Below is a small trained network, with its code and all its weights. Each question gives an input and a class and asks what happens when units are switched off, that is, made to give their printed mean instead of their output.

import numpy as np


def w(rows, s, z=0):
    codes = np.array(rows[::2]) - 128.0
    scale = np.full(codes.shape[1], s)
    scale[-1] = z or s
    return codes * scale


def f(y):
    return y / 2 * (1 + np.tanh(0.7978845608 * (y + 0.044715 * y**3)))


def log_softmax(a):
    a = a - a.max(-1, keepdims=True)
    return a - np.log(np.exp(a).sum(-1, keepdims=True))


def net(x, mask):
    res = np.array(x, float).reshape(1, 2) / 4 @ E
    y = f(res @ A[0][:, :-1].T + A[0][:, -1])
    res = res + np.where(mask, y, B[0][:, -1]) @ B[0][:, :-1]
    return log_softmax(res[-1] @ U[:, :-1].T + U[:, -1])


A, B = {}, {}
E = w([
[131,220,64],'x0',
[12,199,197],'x1',
],0.011)
A[0] = w([
[151,64,147,165],'neuron 0',
[55,182,181,203],'neuron 1',
[45,85,213,187],'neuron 2',
[85,108,187,171],'neuron 3',
[173,77,107,195],'neuron 4',
[220,117,65,253],'neuron 5',
[105,32,177,225],'neuron 6',
[187,3,144,201],'neuron 7',
],0.011,0.0054)
B[0] = w([
[104,75,151,182],'neuron 0',
[149,217,195,251],'neuron 1',
[178,119,191,235],'neuron 2',
[235,157,200,189],'neuron 3',
[72,72,93,202],'neuron 4',
[118,68,66,252],'neuron 5',
[130,46,254,225],'neuron 6',
[88,47,140,255],'neuron 7',
],0.0088,0.0099)
U = w([
[45,69,157,134],'0',
[255,128,185,112],'1',
[167,126,17,220],'2',
[65,233,147,131],'3',
[91,134,130,2],'4',
],0.0095,0.0054)

Each question gives the input, the list of numbers given to net, and the class t.
The units are the neurons (one row each of A and B). Each row of codes is followed by its name. A weight is (code - 128) times the scale printed after its matrix; where a second scale follows, it is the last column's (A, B and U).
mask holds one flag per neuron, in row order. A switched-off neuron (its flag False) gives its mean, the last column of its row in B, instead of its output. The means were averaged over made-up inputs and are rounded, as every weight is.
A unit's drop is (log p(t) with every unit on - log p(t) with that unit switched off) / (log p(t) with every unit on - log p(t) with every unit switched off).
The circuit of an input: a set's keep is (log p(t) with only the set's units on - log p(t) with every unit switched off) / (log p(t) with every unit on - log p(t) with every unit switched off). Starting from all 8 units, units are removed one at a time, each time the one whose removal leaves the highest keep (on an exact tie, the one counted first), for as long as the keep stays at least 0.8.
circuit, biggest first: the units of the circuit, biggest drop first
k most important neurons: the k neurons with the biggest drops, biggest first
drop of u: that unit's drop, to one decimal
input [-5,1], class 1: 2 most important neurons => [neuron 3; neuron 2]
input [4,1], class 3: circuit, biggest first => [neuron 5; neuron 7; neuron 6]
input [6,0], class 2: circuit, biggest first => [neuron 6; neuron 1]
input [1,-4], class 2: circuit, biggest first => [neuron 6; neuron 5]
input [1,-7], class 2: circuit, biggest first => [neuron 5]
input [2,5], class 3: circuit, biggest first => [neuron 6; neuron 1]
input [3,1], class 3: circuit, biggest first => [neuron 5; neuron 7; neuron 6]
input [-3,1], class 1: 2 most important neurons => [neuron 5; neuron 4]
input [2,6], class 3: 2 most important neurons => [neuron 6; neuron 1]
input [-1,2], class 1: drop of neuron 4 => 0.1
input [2,4], class 3: drop of neuron 6 => 0.2
input [1,1], class 3: drop of neuron 7 => 0.2
input [5,-2], class 2: drop of neuron 6 => 0.1
